Each row has a hidden value; after the row comes its group, the name of the range that the value falls in. Each part has its own.
[  47  -63   10    1    8 -134   48  134 -237  130 -207  148  -22 -107
  206  202 -175   25   26 -135   54 -106   61 -172   77 -148 -293 -137
   86 -147   12  -82  227  288  206 -197 -271  236  309  390 -324 -214
  292  267  -87  203   80   71  110  152   61 -106   55  -70  306] -> U
[-115  113  -34  -10  182 -280   95   82  180  -88   38 -139 -118   -2
   48  222  -98   79   -4   82  276  172   37  -77  -70  -81   28 -379
  -84  -27  -91  -56  -62  235   63   62  -10  301  111   37  -46  128
  -82 -102  114 -140 -150   33  -41  162 -107 -258   -7  167 -112] -> X
[ -92 -281  -49  357   60   -1  -39  -59  -65 -235   24   89   41   50
  235  265 -190 -118 -124  -33   46 -259  -97   74 -205  -72  -53 -113
  133    5  272   11   51  -16  384   19  -66 -143   30  300   64 -177
   15 -171   32   11 -261 -105  144  -12   -8  199  141  -62  193] -> Q
[  92  112 -180  -94  133 -246   46   71  -37  118   -6 -118   64   36
   57  -16  -71   46  -32  -94  169   86   69  -41  -89  -70  -50 -223
 -199  -31  -60 -106  -83   59 -157   70   29  193  -33   42   81   80
   13   65    6   -8 -102   37 -145   54   62 -433  -29  136 -116] -> N
[-140  -82  -78 -189  -27 -164  256  131 -395  124 -232   36  163  -11
  126  -13   16 -241 -119 -249  -75   57   91   80  283  202   14    2
  110  -42  -88 -357  166 -132  -80  -93   71 -168  292  297 -157   89
  245  133 -205   10  127  409   20   11   84 -224   92  -93  155] -> P
[ 123  255  -39   22  -48  109  -13 -100   45  181   91   18  112  131
   47 -120   33  183   10 -164   47  119  144   11  -38   83   10  -22
 -139   34   91 -121 -167  -44 -124  111  137   51 -183    7  109   27
  -41  -16   84   72  -21 -115 -115 -194 -153  -89  -30  -46   -8] -> N
[ 103  -16  306  302    0  294   54  148  231  -48   21  154 -135 -162
  198   82  -75 -182 -164  -71 -211 -438   17   47 -222  -41  385   41
  233    5  -10  194   30 -186  -86   58   39 -206   73 -220  121   22
 -136  -51  106 -205  -42   90 -247   71  -77  223  -29  -53 -196] -> P
[ 133  -63   26  -69  228 -164  -48   32 -117 -181  -62   19   23  -58
  105   33  -56  217  -87  -51  156  -36 -133   29 -186 -145 -137  -99
 -156   47   51   50  -73  -21    3  137  -12  143   11  178   69 -158
  199  -27  104  -55 -143   75 -103 -124   94 -172   25   65 -140] -> B
[  61   95   45  251   13   -6   68  -65  138  -80   22   98  -16  -12
   90   33  -72  122    2   19  108   11   89   77  -97  -75  -31  -18
  -54   73  -84  -34 -175  158  -65  110   58 -124   13   37   98  -61
  -79 -133  128 -110  -72   26 -129   52 -150 -120   97   81   97] -> Z
[ 202   64   88  -12  -78 -185  219  165 -225  172 -260    7   -4 -302
  172  136 -265   14   -6  -29   65 -163  136  -52  -44 -278   47 -195
  152 -103   -6 -107   28   96  153 -349 -212   73  281  323  -85   83
   34  266  -16   84  269  101 -170  272  137  -31  -22   49  231] -> P
[  -5  172  -85 -110 -268 -145  129  -41  154   61  135  -50  -44   26
   58   45 -179  130   34   63   81   79  215   55   14   81  -42   65
  -45   16  -61   17  136   59  -16  211  -62  120  -16   40  101  240
 -168  181   29   26 -211 -185   14  -24   24   50  -66  -86   35] -> S
[-299  -78   60  230   80   50  -37   99   40    4   15  252 -185   -5
  229   56  -22  -24 -105 -318  -87 -120    1   26 -132  286  -41   31
   88   -4   12  167  185   38   21  161   -6   93   86 -225 -102 -216
   78 -121   30  -37 -363   83  192   -8 -228   20   73 -125  110] -> U
[ -72  219   63  222  -16  -45  124  -72  212  -10   67   47  -38    2
   75   48  -68  137   39   77  142  169  190    7  -55  -28   78 -120
  -45   22  -82  -82 -186  266    4   65   63   32    3  -44   88   73
 -178 -160  124 -150  -94  -38 -113  147 -290 -129   29  113  113] -> U
[-213 -102  303  342   97  212  -74  119  163   46  142  346 -145  -52
  254  106   24  -62 -105 -253 -231 -235   65  -70 -117  169   97  106
  169   -2   37  185  209   58   69  166   16   32   48 -166  -16 -275
   30 -107  -31 -161 -213    4   60  -30 -241  139   18 -222  -35] -> C
[  -4  242   85   90 -202 -151  148  -87  101  -38   60   27    3 -155
  -69    7  -86   30 -102  295  169   65  219  -68   -9 -157  181    3
   76   94  -78  -17  -38  312   46   19  133   57  -77  -68  -49   52
  -43   18   41 -135 -218   35  -93  303 -173 -117  -24   94  245] -> Q
[  47  114   45 -107  -64   47   11  231  -35  268  -44  -67   62 -232
  185  135  -64   54   24 -267  -51 -219   62   20   96    4  -73  -75
  -83  -67  -74   55  183   -1   20  -19 -409  101  296  180 -194   47
   92  166   31  -57   13  121  -92    1   81   47   21 -134   47] -> C
[   7    7  343  -42   56   20  276  228 -134  377 -119   93   80 -293
  188  -38  -47 -198  -10 -281 -106  -99  248   11  200   69  377    5
  219   18 -141 -176  152 -260 -128 -105 -113 -117  393  218  -19  131
   51  127 -131 -239  304  357 -320   37   63  -22  -92 -175 -204] -> N
[ -53   72  100    9  224 -161   63   67    3 -186  -44   67  -84   42
  141  113   23  177  -23   35   63  123   19 -133 -156 -163    2 -249
 -118 -144  -27 -108 -180  327   39   50  201  233   12   50   39  -60
   83 -137  113 -109   57   11  -89   92 -210 -342  -36  184  -16] -> P
[ 106   61   33  -37  212 -187  -31    5  -79 -112  -62  -56   46  -94
  -42   59   20   70 -172   23  262    9  -84  -84 -146 -190   39 -198
  -84   86   49  -47 -140   60   10    7  132  183  -76  118 -113 -137
  253  -97  113  -61 -133  190 -117   55  -24 -296   15  143  -33] -> Q
[  61  -25  299  -54   11  220  135  172  -22   19 -129  152  199  -22
  106  -35   65 -144 -111 -138 -366  -78    1  -10  225   46  246  155
  110 -115  -13 -150  105 -193 -113   13  -42   40  207   56   34  112
  231   96 -144 -142   57  318 -254  -21    9   23  -85 -116 -353] -> B
[  82  164   16   72 -213  113   87 -155  315   76   63   47  -75  111
   58   63 -123  -33 -101  108  159  113  239   35  -23  126  -29  152
   19  139  -24  -46  -38    7 -126  180   66  -96  -62    4   88  184
 -190   93   25   26  -97 -118  -38    1 -120   22   33  -53   -8] -> J
[-217 -137   24   17   59 -161  165  114 -358  123  -90  194   68  -41
  229   68  -53 -113  -30 -235  -59  -15   98  -46  183  133  -81  -92
  212  -80  -44 -202  306   79  164 -138  -35  -25  242  326 -170 -163
  210  160 -200   15   35  186  111   24    6  -75  113 -159  277] -> J
[ -71  -13 -299  -30 -106 -103   53   73  -98 -162 -191 -177  -67   21
  145  190 -130  -17 -333  -64   71  -57 -126  285 -264  144  -74 -133
  -47   64  174  -16 -188 -149  112  -44  118 -203  -33  -45  149  249
 -245  -34   15   74 -114    3  175   -4   42   48  191   73  229] -> C
[ 132  128 -156  -55  -42  -85   49   -1   55  126   30   -2  -20  125
   79  -85 -139  155   46  -48  102  140  150   37   -2   43 -114  -45
 -135   43  -16  -30  -31   24 -199  219   30  118   40  -43  148   86
 -158  151  -28   77 -125 -123  -35 -122   45 -166  -58  -37 -156] -> J
[  91   46  -34   82  101   25   54  -17  -29 -158  -55  181  -70  184
  208 -100  -77  308  101  -45  -35  109    3   70 -118  -30 -151  -42
 -133  -98  -12  -33 -161  119 -154  188  115   16   83  -15  197  -65
  -67    5   78   42   37 -102  -51 -211  -84  -93  -10   42  -53] -> U
[  84  185   25 -145 -182  -66  -10  -47  100  156  150  -24   17    0
  -10   47  -45  184  -64  -51   75   75  169  -23  -19   65  -38  105
  -74   98   89  -12   60  -31   14  166   48  182 -159  116   39   92
  -23  147   -1   77  -86 -166   15 -168   14   52  -82 -176  -17] -> C
[  58   16  -24  137  154 -293   37   99  130  -14   21  -69  -44 -127
   -8  157 -144  135   21  -21  244   33   25   35  -46 -168  -53 -206
 -103  129 -109    6  -89  157  -16  122  -82  144  158  110   13  -51
  -64 -102   54 -141 -156  107  -81   96   57 -249   37   68 -120] -> Z
[  46 -125   17  148  -44  207 -115    5  186 -276  -92   56   89  141
  122  172  -70  -44 -228  -69 -184 -148 -170   99 -143   32  -83  124
  -99  -34  277   71  -88 -102  121  197  -86  128  -50  -65  159   27
  118 -179   66   33 -433   -3   21   18  -80   72   39    6 -221] -> B
[  46  -62 -115    3 -211   -4  -12   57   34 -274 -225   51  103  156
   23  222  -11  -10 -222 -183 -275  -91 -162  112  -23   59 -291  194
 -129 -126  144 -127  -77   37   79   55   30  135  -72   59   -5   57
  308  -87   45  238 -246  150  119  132  -38 -145  124   54  106] -> U
[   7 -118 -142 -109  -99  126 -110   56  -32 -183 -156  -25  198  170
   70  163   32 -108 -210 -117 -160 -101 -162   50  110   58 -236  138
 -183  -84  180  -75   46   -7   54  203 -106  117   80  138 -121   -6
  350  -32  -46  104 -320  141  142  -41   25 -109   67  -57  -54] -> S
[-250 -201   -1  256   80  -92   47   32 -251  147   58  198 -126 -143
  375  114 -176 -219  -83 -115  164 -269  201  -71 -149   44    6 -161
  247   37   41   77  297  155  237   -3  -25 -214  171  195 -114 -313
  -38   52  -84  -95 -135  -78  169   82  -74    8  111 -151  419] -> S
[  93  223  182   -1 -111 -113   14   -9  112  109   75   -4  -72 -146
 -152   51  -25   28 -119  204  226   91  290 -224   85 -185  259 -135
   98  232  124  -12  -58  289   71  148  316  285  -22 -116 -149 -118
  -29  -62   15  -77 -204  -25   -9  193 -212 -187 -168  -65  -81] -> X
[   7  214   28   10   18  -16   60  -85   15  -52   12   25   62   39
   85   -8   49  130  -79  -23   84   83   62  -26 -144  -10   15  -74
 -111  -59  -19 -118 -167  119  -21   -2  144   46 -194   47   48   34
   94  -72  158  -40  -33   12 -153   39 -218 -197   46  145  166] -> S
[ 218 -151  -19  235 -137  -75   -7   10   39 -153 -210  100 -118  -46
  184  386 -299  -92 -174   49   60 -300   20  -72 -267 -279 -269  -55
   92  -53  205   11  -33  234  302 -126  -81   62   28  265  -22 -122
   81   52   74  257  -83 -126   80  341   21  -61  110   85  268] -> U
[ -47  223  111  -95 -194   -4   66  -17  151  -35  152   60  -70   93
   83  132   48  258   12  -50 -117   73  154  -43  -60   57  -13   75
  -72 -119    5  -88  -15  169   66  141  196  138 -169  100   57  127
  -25   24  115   43  122 -210   22 -135 -184   47  -72  -93  139] -> U
[-216 -139 -104  159  106   61 -132   37 -167  -64  -26  174  -84   56
  252   58  -47  -65 -160  -77   48 -148  -50  -72 -142   61 -118  -84
   30  -37  160  144  153  198  139  130    6   53   95  -59 -186 -317
  123   -9  -70   19 -332  -44  291  -45 -134  -23   64  -93  254] -> P
[ -22   16 -174 -120  -83    0  -47   71  -37  -86 -283   42   -9  112
  116   70  -94   76 -127 -200  -39   50 -103   41   -2  152 -343   35
 -179 -103  126   25   28   69   -4  105 -195  369  135  -97 -144    7
  280   35   51  242 -417  116  175   88  -81 -165   47   45   22] -> Z
[  33  148  -94   95   15  -23  133  -15  136   16   33   33  -58  168
  210   26  -69   45  127 -120   57   65  216   20  -13   69 -118 -201
 -131  -75 -146 -141  -98  180 -176  187   88  -40   69  -25  141   53
 -136 -107  196  -28  -81  -65 -158   83 -225 -328   70  128  -32] -> Z
[ 145  -54 -114   19  -76   34  142  136   33 -105 -130 -292  -49 -133
  158  317 -196 -176 -257  -53  112 -328 -118  337 -187   19  171 -229
  140  132   61  -21 -106 -437   91 -111  -41 -477  148  216  151  363
 -350   12  111  -72  148   89 -105  -71  230  301  199   -2  -16] -> N
[-299  -95  -90 -175   41  -68  198  127 -380  126 -122   27  221   45
  157 -113  105 -229 -153 -307 -134  108   55  158  283  363  116   29
   55    0  -46 -296  159 -240 -106   50  111 -218  234  142  -41  100
  155   26 -247 -139  -22  382   48 -149   20 -156   84 -159   36] -> J
[ -58  -32 -325   82  -88 -107  -59   49 -179  -30  -69 -151  -49  -35
  197  261 -162   -7 -214  -11  182 -205  -48   98 -278  -84 -143 -235
  -45    1  208   30  -83  134  282  -83    6 -163   -9  180  -52   -1
 -176   34   -7  109  -31 -180  266    4   53   42  156    3  502] -> Z
[  63   70   -2   69  230 -151  -17   54   79   48    7  -64   41  -28
   55  139   37   79  -82 -212  170   16  -14   -1 -179  -70  -65 -164
 -202   30  -61 -126 -216   31  -79   27   57   62  -84  186   29  -34
  104 -164  122  -88   60  134 -171   12  -44 -376   85  130  -41] -> N
[  29  177  -50  -79   46 -261   63   29  100   51   -3 -145   -3  -78
 -116  100  -78    1 -178  166  293  162   46 -113  -52 -118  113 -174
  -21   79  -45  -61  -42  126  -16  -42   51  277  -63   18  -99  150
    6  118  -64  -50 -138  102  -53  164   27 -239  -45  109  -31] -> U
[  59   56  -75  -76   18 -270   18  -64 -111  -52    8  -54  107 -134
    2  -45 -123  179  -96   41  232    8  -51   64 -209 -139  -37   60
 -151   51   26   46  -29  -42    8   57 -112  142  -99  195   14   25
  182   77   53  -21 -206   65  -72  -43  163  -92  -33   64  127] -> X
[-122 -120   48  175    9 -181  272  120 -214  134  -61   49 -113 -225
  268  160 -189 -251 -129 -165   90 -235  175  119 -114   77  221 -193
  352   79  -65 -112  135 -153  131 -203   92 -412  193  247   46   48
 -207   58  -54 -114  195  125  -42  108   56   75  144  -81  292] -> Z
[   2  183  -52 -151   39 -250   57   20  101   93   37 -140   22  -25
  -17  121  -43    4 -186   85  218  165   94 -123 -125  -51   33 -133
 -116   -2  -32 -102  -44  110  -15  -30   49  272 -165   69   10  212
   11  127  -46  -41  -76   11  -93  150   -2 -301  -37  124  -18] -> C
[  20  203    6   35 -156   85  125 -104  192  -43   40  105  -77  171
  101  -42 -111  169   -9  175   30  223  169   27  -11   79   -5   56
    5   -8  -21  -41  -68  136  -87  143  112   25  -23 -103  169  187
 -245  141  -16   16  -52 -186  -15  -70 -154   70  -29  -15   -2] -> J
[  10   38  115 -110  -66 -134   13 -106  -77  -97   34   92   17  -80
  119   -7  -66  227  -83   33   88   -2   71  -10 -250 -102  -30  201
 -138  -24  115   39  -31   45   83  166   33  146 -143  221   78  -21
  206   18  103  -12  -77 -105  -30 -101  -11  -24 -115  -21  149] -> Q
[ -55  134  -69  -42   70  -99  136  -34  130 -106  -49    0  -58  165
  146   82  -70  116  -76   55  104  230   11   14 -178   53  -87  -77
 -121 -143  -99 -135 -137  100  -80   -9   46   97  -75   63  141  261
  -67   86   33    2   66  -35  -77   13  -85 -178   42  179   38] -> N
[  72  114  272  186  -41   55  118  241  114  167  -64  186 -250 -317
  245  119 -171    9  -12 -163 -103 -352  136  -68 -170  -76  127  -85
  214  -88 -171  210  168  116  -13 -133 -180   69  204 -139  -84  -48
  -67  171  111  -69   49   70 -181  260  -77   76   -7  -19   96] -> S
[  -2  129 -127  -36   71 -136   99  -55   77   -7  -32  -65   28   77
   90   26  -88   22 -128   42  202  152   12   22 -192   22  -43  -63
 -129  -55  -87 -101 -106    4 -115  -24  -21   62 -116   78   97  229
  -10  107   14  -16  -50   36 -122   50    3 -224   49  181   53] -> N
[ 123  -18 -123   48  260 -145    9   47  -21  -64  -38  -11   26   68
  145   -7  -98  150   22 -108  157   57  -51   75 -107  -58 -174 -211
 -199   27  -53  -35 -122    1 -155  154  -47   54  104   77  156  -60
  -15  -42   68  -61 -135   61 -148  -88   61 -288   73  114 -215] -> C
[-165  -14  120   99   -3   99  192  156    5   87  -39  106  -87  -88
  172  -68   31 -289 -198 -284 -168 -178  106  178  -32  319  364   73
  196   81 -114  -16   75 -326 -258  114  215 -325  139 -253   70  124
  -95  -99   -3 -216  -64  321 -119    2 -103  -11   37  -92 -105] -> Q
[ 141   60 -150   55  137 -139  -13  -24  -62  -80  -31  -20   87    4
  -25 -105 -124  285  -32  -15  178   87 -193  150 -142  -81  -74  -34
 -121   72    7   42 -110 -133 -112   32 -111   90  -10   79   68    8
   25  109  -12   39 -139   86  -54 -240  200   31   27   33  -36] -> P
[ -49  190  138  -70  -53   70   24 -105  187  -72  110   21  -40   95
  115  163   63  125 -111  -21   65   97  109  -52 -120  118  -21  -12
  -67  -19   55  -88  -62   58   89  105  149   89 -214  116   45  100
   35  -76  183  -25  -24 -127  -55  -70 -266    2   34    1   53] -> C
[-102   89  168  -33  -29 -167   42  -33   82 -202   64   66  -57  -91
   86  149  -77  306  -72  154   80   91   13  -38 -187 -116  -21   34
  -61  -54   36   66  -17  239  241   72  -21  268  -97  144   61   35
   59    9   79 -101 -111 -125   14   15  -98   62  -51   25  139] -> J
[-165  -48 -231 -108  147  170   11  140 -396   86   21 -199  153  -33
  217 -124   71 -256 -218  -22   90 -210  -88  164   26   96  382 -261
   55   62   82   -7   69 -296  -86   83  105 -494  250   36 -100   67
 -170   79 -176 -283   55  153   53 -385  149  156   37 -165   67] -> X
[ -81  154  -80    2  -75 -178  143   -5  247   24   90  -36 -150   92
  109  117 -192  142  109   62  169  204  206    7  -16   49  -69 -126
  -86  -29  -92  -30   10  199  -32  197  -58  205  127   -2   73  218
 -235   31   78  -18 -144 -158   22   52  -93  -94  -57   25  -51] -> X
[ -78   73   63 -187   33 -265   16   70  -58  -94   88   -1   -6  -37
  132  108  -38  372   17  -46  -14   80   22  -51 -175 -108  -81  -52
 -203 -151   62    5   -7  192  183  132    7  371  -94  196  125   37
   92   27   66  -42  -22 -180    7 -109   -4  -93 -128  -10   34] -> J
[ 199  236  -66   -4  -47   32    0  -46   86  229   51  -24   16  101
  -65 -109  -34   72  -12  -48  165  148  195  -56   71   21   79  -98
  -45  157   83  -95 -114  -19 -209  162  200  126  -30  -94  -10   11
 -103   50    1   97  -86  -46  -59 -119  -76 -154  -96  -79 -179] -> Q
[ -44   62   55  -84 -161 -260  115  -25  106 -202   54  -10 -100 -130
   12  159 -184  180  -69  231  157   21   38   34 -101 -110  -25   81
   13   31  -55  100  114  150  141  123  -79  170   24  143  -22  128
   14  120   64  -58 -201  -42   46   63   72  103  -39   -6  130] -> X
[-202 -158   69  172   92   17  208   77 -118   46  -56  121 -132  -63
  266   19  -95 -327 -225 -178   26 -149  103  154 -105  284  305  -81
  337  130  -17  -42  124 -318  -47    3  211 -412  156  -39  109   48
 -195  -31  -79 -174  -25  183  -13  -33  -49   93  112 -111   12] -> S
[ 283   85   -4 -110 -167  205   31  186  -11  121  -81 -260  185 -201
  104  113  -53 -211 -190   52  -82 -398   34   84  -34 -260  312  -27
  -77  -28   72  -16 -105 -178  -77   13 -115 -267  170  158   22  290
  -96  119  -13 -164  207   89 -263    5  215   56  -85  -33  -94] -> P
[ -17  101 -220   40  111 -290   61  -16   43   13   26 -127   66  -36
   24  -13 -198  243   15  -28  271  158 -104  166 -191  -23  -90  -80
 -195   11  -86   23  -76  -78  -66    4 -285  156    5  130   95  205
  -70   93   12  -26 -180   46  -59  -97  188  -40   29  105   49] -> P
[ 137  282  163  112 -207    2    1  -45  113  139  139   14   63 -167
 -158   13   50   34 -129  106  104  -36  264 -121   90 -145  230  -27
   83  236   50  -33  -85  236   45   85  294   48 -169  -87  -93 -139
  -23  -76   47 -102 -172    8 -101  170 -223 -127  -35  -70  105] -> N
[ -57 -253   29  141  -45 -197  121  -18 -225  -59 -162  195  147   43
  188  233 -162 -116 -100 -137  -77  -18   76  -28   42  -37 -228   45
  122  -76  181 -283   94  108  342 -133  -35   42   76  500   32 -123
  261    7 -146  154  -39   53   98  176   15 -124  117  -58  242] -> B
